Here is a tiny trained network, its code and every weight. The questions are about switching its units off for an input and a class, where a switched-off unit gives its printed mean instead of its output.

import numpy as np


def w(rows, s, z=0):
    codes = np.array(rows[::2]) - 128.0
    scale = np.full(codes.shape[1], s)
    scale[-1] = z or s
    return codes * scale


def norm(h):
    return h / np.sqrt((h * h).mean(-1, keepdims=True) + 1e-5)


def f(y):
    return np.maximum(y, 0)


def log_softmax(a):
    a = a - a.max(-1, keepdims=True)
    return a - np.log(np.exp(a).sum(-1, keepdims=True))


def net(x, mask):
    res = np.array(x, float).reshape(1, 2) / 4 @ E
    u = 0
    for l in range(3):
        y = f(norm(res) @ A[l][:, :-1].T + A[l][:, -1])
        res = res + np.where(mask[u : u + 6], y, B[l][:, -1]) @ B[l][:, :-1]
        u += 6
    return log_softmax(norm(res)[-1] @ U[:, :-1].T + U[:, -1])


A, B = {}, {}
E = w([
[218,53,176,128,235,56,71],'x0',
[219,253,143,122,136,97,39],'x1',
],0.0041)
A[0] = w([
[135,87,94,159,91,153,164,11],'0.n0',
[184,123,136,142,151,131,3,51],'0.n1',
[83,212,78,135,108,110,190,4],'0.n2',
[20,172,160,108,166,204,126,216],'0.n3',
[183,173,135,142,51,131,117,1],'0.n4',
[82,96,102,150,136,166,135,150],'0.n5',
],0.0045,0.0016)
B[0] = w([
[188,90,129,229,120,122,71,168],'0.n0',
[161,120,71,136,59,209,183,252],'0.n1',
[155,148,254,97,110,231,117,210],'0.n2',
[123,77,162,45,125,92,67,237],'0.n3',
[85,81,196,219,175,30,156,183],'0.n4',
[75,210,155,166,198,68,80,205],'0.n5',
],0.0049,0.003)
A[1] = w([
[102,183,96,150,95,163,233,63],'1.n0',
[156,88,120,124,149,131,161,113],'1.n1',
[88,153,181,146,194,51,103,190],'1.n2',
[77,106,106,177,104,83,255,1],'1.n3',
[126,217,88,131,50,174,188,50],'1.n4',
[122,253,81,123,159,93,72,34],'1.n5',
],0.0056,0.00095)
B[1] = w([
[233,76,250,125,177,135,90,190],'1.n0',
[116,151,188,47,76,165,135,211],'1.n1',
[205,110,93,101,43,191,157,251],'1.n2',
[147,251,81,151,129,36,186,208],'1.n3',
[56,78,125,68,17,181,48,253],'1.n4',
[76,209,63,151,142,37,253,236],'1.n5',
],0.0046,0.0025)
A[2] = w([
[145,129,146,105,40,152,141,121],'2.n0',
[161,223,115,138,143,104,118,5],'2.n1',
[201,48,154,125,250,76,39,171],'2.n2',
[1,32,57,185,189,60,230,79],'2.n3',
[79,70,208,108,207,160,204,205],'2.n4',
[156,172,188,80,136,136,121,196],'2.n5',
],0.0052,0.0013)
B[2] = w([
[174,102,103,126,228,113,99,230],'2.n0',
[99,167,129,141,161,122,192,181],'2.n1',
[3,117,154,103,72,183,97,253],'2.n2',
[147,217,81,144,134,108,143,238],'2.n3',
[205,201,106,145,133,101,124,229],'2.n4',
[124,56,66,152,112,114,162,213],'2.n5',
],0.0074,0.0041)
U = w([
[142,243,68,151,134,66,178,174],'0',
[39,104,202,70,66,209,55,167],'1',
[250,40,80,126,207,128,101,158],'2',
[87,47,211,239,169,78,171,11],'3',
[87,48,194,225,172,93,181,2],'4',
[86,59,222,198,200,92,187,3],'5',
[105,70,210,192,163,80,158,9],'6',
[86,59,196,230,168,62,134,27],'7',
],0.014,0.0095)

Each question gives the input, the list of numbers given to net, and the class t.
The units are the neurons (one row each of A and B). Each row of codes is followed by its name. A weight is (code - 128) times the scale printed after its matrix; where a second scale follows, it is the last column's (A, B and U).
mask holds one flag per neuron, layer by layer. A switched-off neuron (its flag False) gives its mean, the last column of its row in B, instead of its output. The means were averaged over made-up inputs and are rounded, as every weight is.
A unit's drop is (log p(t) with every unit on - log p(t) with that unit switched off) / (log p(t) with every unit on - log p(t) with every unit switched off).
The circuit of an input: a set's keep is (log p(t) with only the set's units on - log p(t) with every unit switched off) / (log p(t) with every unit on - log p(t) with every unit switched off). Starting from the 12 units with the biggest drops (on a tie, the unit counted first), units are removed one at a time, each time the one whose removal leaves the highest keep (on an exact tie, the one counted first), for as long as the keep stays at least 0.8.
units of the circuit, in order: the units of the circuit, biggest drop first
top k neurons: the k neurons with the biggest drops, biggest first
k most important neurons of layer l: the k neurons of layer l with the biggest drops, biggest first
drop of u: that unit's drop, to one decimal
input [5,-3], class 1: top neuron : (2.n2)
input [7,8], class 0: units of the circuit, in order : (1.n5, 2.n1)
input [-5,-5], class 0: 2 most important neurons of layer 0 : (0.n1, 0.n5)
input [6,6], class 0: 2 most important neurons of layer 0 : (0.n3, 0.n2)
input [4,1], class 1: top 2 neurons : (2.n2, 1.n2)
input [-2,-3], class 2: top 2 neurons : (0.n1, 2.n2)
input [-5,4], class 1: top 4 neurons : (1.n4, 0.n2, 0.n5, 2.n3)
input [4,-3], class 1: top 2 neurons : (1.n5, 2.n2)
input [0,1], class 2: top 3 neurons : (0.n1, 1.n0, 1.n4)
input [-3,-3], class 2: top 2 neurons : (2.n2, 1.n5)
input [-3,-2], class 2: 2 most important neurons of layer 0 : (0.n1, 0.n3)
input [7,-8], class 0: top 2 neurons : (2.n3, 2.n4)
input [4,3], class 1: 2 most important neurons of layer 1 : (1.n2, 1.n3)
input [1,-4], class 0: units of the circuit, in order : (2.n3)
input [-3,-7], class 0: drop of 1.n0 : 0.0
input [0,0], class 2: drop of 0.n5 : 0.5
input [2,3], class 2: drop of 0.n1 : 2.2
input [8,-3], class 1: drop of 2.n2 : 0.9
